Here is a tiny trained network, its code and every weight. The questions are about switching its units off for an input and a target symbol, where a switched-off unit gives its printed mean instead of its output.

import numpy as np


def w(rows, s, z=0):
    codes = np.array(rows[::2]) - 128.0
    scale = np.full(codes.shape[1], s)
    scale[-1] = z or s
    return codes * scale


def norm(h):
    return h / np.sqrt((h * h).mean(-1, keepdims=True) + 1e-5)


def f(y):
    return y / 2 * (1 + np.tanh(0.7978845608 * (y + 0.044715 * y**3)))


def softmax(a):
    e = np.exp(a - a.max(-1, keepdims=True))
    return e / e.sum(-1, keepdims=True)


def log_softmax(a):
    a = a - a.max(-1, keepdims=True)
    return a - np.log(np.exp(a).sum(-1, keepdims=True))


def net(x, mask):
    ids = ['αγεζηθλπστψω'.index(c) for c in x.split()]
    T = len(ids)
    res = E[ids] + P[:T]
    u = 0
    for l in range(2):
        r = norm(res)
        for j in range(3):
            rows = slice(4 * j, 4 * j + 4)
            q, k, v = (r @ M[l][rows].T for M in (Q, K, V))
            z = softmax(np.where(np.tri(T) > 0, q @ k.T / 4**0.5, -1e9)) @ v
            o = O[l][rows]
            res = res + np.where(mask[u + j], z, o[:, -1]) @ o[:, :-1]
        u += 3
        y = f(norm(res) @ A[l][:, :-1].T + A[l][:, -1])
        res = res + np.where(mask[u : u + 16], y, B[l][:, -1]) @ B[l][:, :-1]
        u += 16
    return log_softmax(norm(res)[-1] @ U[:, :-1].T + U[:, -1])


Q, K, V, O, A, B = {}, {}, {}, {}, {}, {}
E = w([
[98,110,162,127,59],'α',
[118,102,186,133,53],'γ',
[158,167,157,156,137],'ε',
[141,85,146,91,138],'ζ',
[121,116,121,147,95],'η',
[105,92,157,179,54],'θ',
[80,128,118,122,48],'λ',
[142,107,116,146,92],'π',
[255,130,146,111,159],'σ',
[132,118,135,107,101],'τ',
[142,99,176,132,94],'ψ',
[151,113,188,83,112],'ω',
],0.0061)
P = w([
[96,131,130,144,171],'0',
[75,167,132,95,14],'1',
[220,55,252,150,95],'2',
[134,174,99,148,145],'3',
[91,176,116,93,15],'4',
[234,44,252,159,100],'5',
[138,170,95,143,141],'6',
[97,192,111,87,7],'7',
[244,37,254,167,106],'8',
[141,166,93,140,139],'9',
],0.0083)
Q[0] = w([
[120,185,56,101,136],'L0H0',
[116,138,181,191,41],'L0H0',
[152,110,72,75,143],'L0H0',
[127,76,205,192,184],'L0H0',
[97,106,143,35,175],'L0H1',
[210,75,231,124,214],'L0H1',
[141,22,96,239,192],'L0H1',
[113,196,1,45,116],'L0H1',
[52,142,136,79,162],'L0H2',
[108,156,127,75,172],'L0H2',
[81,160,112,112,134],'L0H2',
[152,100,183,145,107],'L0H2',
],0.012)
K[0] = w([
[204,117,104,161,90],'L0H0',
[21,195,178,118,42],'L0H0',
[182,60,124,94,151],'L0H0',
[43,113,138,186,190],'L0H0',
[96,114,115,6,154],'L0H1',
[132,82,216,109,236],'L0H1',
[95,26,53,216,225],'L0H1',
[199,136,50,62,52],'L0H1',
[105,150,67,90,48],'L0H2',
[133,193,76,94,106],'L0H2',
[149,168,115,135,45],'L0H2',
[83,107,168,133,167],'L0H2',
],0.011)
V[0] = w([
[73,127,81,70,140],'L0H0',
[254,67,109,140,139],'L0H0',
[89,183,174,124,124],'L0H0',
[100,90,126,115,143],'L0H0',
[53,186,121,42,106],'L0H1',
[156,126,172,48,177],'L0H1',
[81,170,63,54,152],'L0H1',
[146,126,215,52,120],'L0H1',
[113,39,125,124,133],'L0H2',
[85,124,132,98,87],'L0H2',
[164,189,96,125,95],'L0H2',
[77,170,108,131,169],'L0H2',
],0.0079)
O[0] = w([
[103,76,203,89,82,130],'L0H0',
[219,114,61,229,105,1],'L0H0',
[88,138,169,98,207,201],'L0H0',
[133,91,111,84,128,124],'L0H0',
[179,113,71,107,254,211],'L0H1',
[185,71,87,53,93,90],'L0H1',
[141,31,41,147,201,119],'L0H1',
[171,169,91,7,110,166],'L0H1',
[112,200,80,192,105,150],'L0H2',
[119,138,53,117,146,151],'L0H2',
[93,77,155,55,156,71],'L0H2',
[180,56,136,170,155,109],'L0H2',
],0.0063,0.0052)
A[0] = w([
[193,84,151,87,78,151],'L0N0',
[223,129,196,134,156,102],'L0N1',
[111,129,84,41,158,158],'L0N2',
[85,102,113,108,130,1],'L0N3',
[115,207,125,137,168,137],'L0N4',
[98,124,144,94,63,129],'L0N5',
[153,179,141,142,163,98],'L0N6',
[57,99,154,145,89,123],'L0N7',
[130,78,147,125,204,87],'L0N8',
[150,66,208,96,112,95],'L0N9',
[116,119,128,100,156,64],'L0N10',
[108,147,135,101,183,91],'L0N11',
[105,157,168,97,172,105],'L0N12',
[139,63,1,164,174,120],'L0N13',
[82,79,97,149,133,12],'L0N14',
[36,101,65,162,123,157],'L0N15',
],0.0089,0.0079)
B[0] = w([
[75,165,83,143,108,193],'L0N0',
[169,130,57,190,87,164],'L0N1',
[78,187,137,166,161,253],'L0N2',
[229,106,124,194,176,105],'L0N3',
[123,90,189,91,136,185],'L0N4',
[143,148,81,214,99,165],'L0N5',
[134,53,149,75,119,127],'L0N6',
[143,182,67,96,80,150],'L0N7',
[133,166,60,63,106,131],'L0N8',
[93,110,36,104,169,167],'L0N9',
[158,148,130,184,99,116],'L0N10',
[100,142,160,134,105,150],'L0N11',
[170,176,188,126,149,178],'L0N12',
[49,127,118,63,188,160],'L0N13',
[156,1,175,192,149,106],'L0N14',
[119,200,107,165,170,154],'L0N15',
],0.0079,0.0058)
Q[1] = w([
[107,79,71,139,96],'L1H0',
[51,98,98,65,121],'L1H0',
[116,111,44,190,149],'L1H0',
[206,161,184,153,157],'L1H0',
[179,127,198,191,102],'L1H1',
[233,79,70,141,84],'L1H1',
[192,131,63,110,12],'L1H1',
[180,80,154,185,81],'L1H1',
[172,1,43,186,76],'L1H2',
[115,102,80,196,107],'L1H2',
[136,198,78,92,122],'L1H2',
[159,218,125,57,101],'L1H2',
],0.0083)
K[1] = w([
[106,118,43,125,125],'L1H0',
[120,219,116,62,88],'L1H0',
[119,140,73,214,131],'L1H0',
[175,73,177,151,181],'L1H0',
[47,123,131,209,99],'L1H1',
[156,116,63,142,7],'L1H1',
[206,2,35,175,61],'L1H1',
[81,165,53,165,97],'L1H1',
[21,104,77,87,45],'L1H2',
[56,172,89,135,131],'L1H2',
[238,148,131,97,126],'L1H2',
[231,158,156,108,116],'L1H2',
],0.0078)
V[1] = w([
[149,108,73,120,103],'L1H0',
[223,116,151,110,148],'L1H0',
[144,84,192,74,157],'L1H0',
[188,108,84,76,76],'L1H0',
[49,213,128,137,176],'L1H1',
[210,50,120,132,103],'L1H1',
[123,190,87,149,77],'L1H1',
[168,124,185,183,154],'L1H1',
[139,171,58,153,105],'L1H2',
[183,36,147,129,172],'L1H2',
[39,135,160,127,101],'L1H2',
[254,76,132,121,117],'L1H2',
],0.0057)
O[1] = w([
[101,96,189,154,121,85],'L1H0',
[187,62,177,68,122,73],'L1H0',
[187,114,60,111,135,114],'L1H0',
[128,69,189,184,93,75],'L1H0',
[253,97,90,91,89,255],'L1H1',
[9,172,174,159,167,4],'L1H1',
[151,112,86,129,182,160],'L1H1',
[79,240,142,77,114,96],'L1H1',
[122,147,76,160,153,136],'L1H2',
[120,218,148,81,125,32],'L1H2',
[139,30,176,189,118,179],'L1H2',
[113,224,58,55,171,29],'L1H2',
],0.0046,0.0064)
A[1] = w([
[174,187,153,161,149,113],'L1N0',
[181,149,126,180,49,97],'L1N1',
[98,96,89,55,168,159],'L1N2',
[122,137,224,184,142,48],'L1N3',
[162,128,102,66,186,60],'L1N4',
[96,83,192,230,159,44],'L1N5',
[152,157,43,154,119,46],'L1N6',
[92,171,105,211,234,137],'L1N7',
[154,109,207,146,200,130],'L1N8',
[48,34,69,99,180,131],'L1N9',
[27,165,179,104,166,79],'L1N10',
[108,97,53,141,35,176],'L1N11',
[200,64,126,91,153,79],'L1N12',
[126,100,122,100,255,1],'L1N13',
[197,60,59,130,154,4],'L1N14',
[154,145,79,162,37,125],'L1N15',
],0.0086,0.005)
B[1] = w([
[145,67,95,119,50,184],'L1N0',
[141,153,134,173,162,221],'L1N1',
[158,117,111,166,40,254],'L1N2',
[110,151,104,97,2,146],'L1N3',
[84,104,132,143,191,206],'L1N4',
[69,79,94,33,167,147],'L1N5',
[134,247,92,87,73,149],'L1N6',
[182,60,49,68,165,199],'L1N7',
[15,159,143,54,177,151],'L1N8',
[205,137,104,127,58,229],'L1N9',
[52,108,150,205,150,169],'L1N10',
[124,132,135,61,168,250],'L1N11',
[142,132,62,79,211,151],'L1N12',
[178,152,222,161,180,176],'L1N13',
[45,191,159,144,57,169],'L1N14',
[104,164,113,130,213,227],'L1N15',
],0.0089,0.0035)
U = w([
[194,144,186,174,94,178],'α',
[251,106,158,143,151,128],'γ',
[170,109,176,3,169,5],'ε',
[64,40,98,62,117,131],'ζ',
[84,103,45,223,147,117],'η',
[90,94,139,211,92,253],'θ',
[126,90,174,173,221,195],'λ',
[178,74,80,126,22,112],'π',
[111,233,62,51,143,17],'σ',
[161,224,119,226,180,21],'τ',
[42,181,161,87,176,166],'ψ',
[139,109,189,55,67,155],'ω',
],0.011,0.0042)

Each question gives the input, a string of symbols that net reads in full, and the target symbol t.
The units are the heads (4 rows each of Q, K, V and O) and the neurons (one row each of A and B). Each row of codes is followed by its name. A weight is (code - 128) times the scale printed after its matrix; where a second scale follows, it is the last column's (O, A, B and U).
mask holds one flag per unit, layer by layer, with each layer's heads first. A switched-off unit (its flag False) gives its mean, the last column of its rows in O or B, instead of its output. The means were averaged over made-up inputs and are rounded, as every weight is.
A unit's drop is (log p(t) with every unit on - log p(t) with that unit switched off) / (log p(t) with every unit on - log p(t) with every unit switched off).
The circuit of an input: a set's keep is (log p(t) with only the set's units on - log p(t) with every unit switched off) / (log p(t) with every unit on - log p(t) with every unit switched off). Starting from the 12 units with the biggest drops (on a tie, the unit counted first), units are removed one at a time, each time the one whose removal leaves the highest keep (on an exact tie, the one counted first), for as long as the keep stays at least 0.8.
units of the circuit, in order: the units of the circuit, biggest drop first
unit that matters most: the unit with the biggest drop
top k neurons: the k neurons with the biggest drops, biggest first
top k neurons in layer l: the k neurons of layer l with the biggest drops, biggest first
input ω σ ζ ψ, target α: units of the circuit, in order -> [L0H1 L0N2]
input γ η γ θ ε π ψ τ, target ψ: units of the circuit, in order -> [L0H0 L0N1 L1N9]
input η η π η θ γ ε ψ, target ψ: unit that matters most -> L0N2
input λ τ τ ω ψ η τ π, target π: top 2 neurons -> [L1N0 L0N13]
input ω ω θ γ ψ θ τ π π ζ, target π: units of the circuit, in order -> [L1N2 L0H2]
input η τ σ, target λ: units of the circuit, in order -> [L0H1 L0N1 L1N8 L0H0]
input ε η ψ, target ζ: top 3 neurons -> [L0N2 L0N1 L0N9]
input η σ τ ω γ ζ, target λ: top 2 neurons in layer 0 -> [L0N7 L0N1]
input ε π ω, target ζ: top 3 neurons -> [L0N2 L0N9 L0N1]
input η ω ψ τ ω α, target λ: top 2 neurons in layer 1 -> [L1N1 L1N15]
input ζ θ γ ε π τ, target η: top 2 neurons -> [L0N0 L0N1]
input ζ η ζ η ζ, target γ: top 2 neurons in layer 1 -> [L1N2 L1N13]
input λ ω ω ψ ζ ω τ λ, target η: top 3 neurons in layer 0 -> [L0N2 L0N1 L0N13]
input π σ α τ ω ψ, target θ: units of the circuit, in order -> [L0H1]
input η τ θ π ψ, target ω: top 2 neurons in layer 1 -> [L1N15 L1N0]
input τ γ ζ τ ω, target ε: top 3 neurons in layer 0 -> [L0N13 L0N9 L0N0]
input τ τ τ η τ, target λ: top 3 neurons in layer 0 -> [L0N2 L0N0 L0N1]
input π ψ π π ψ, target ω: top 2 neurons in layer 0 -> [L0N1 L0N0]
input ψ τ ψ λ σ ε, target τ: top 3 neurons -> [L1N15 L0N1 L1N1]
input α ε τ, target ε: unit that matters most -> L0H0
input ζ λ ζ τ η π, target η: top 2 neurons in layer 0 -> [L0N0 L0N1]
input η σ λ π τ ψ, target λ: top 2 neurons -> [L0N7 L1N1]
input θ η ε τ, target γ: top 4 neurons -> [L1N13 L1N9 L0N13 L1N2]
input γ ψ θ π ε, target ψ: top 2 neurons -> [L1N8 L0N2]
input γ ω ω ψ η η α, target ψ: top 2 neurons -> [L1N8 L0N4]
input η ψ τ ε γ α τ ζ, target ψ: top 2 neurons -> [L0N2 L1N10]
input τ ζ θ ψ ζ ψ π γ τ, target π: unit that matters most -> L0N9
input θ τ γ γ τ ω τ ζ γ η, target ζ: top 3 neurons in layer 0 -> [L0N4 L0N9 L0N1]
input τ λ τ ζ τ ε ψ, target α: top 2 neurons in layer 0 -> [L0N9 L0N0]
input ω ω θ τ λ, target η: top 3 neurons -> [L0N2 L1N10 L0N0]
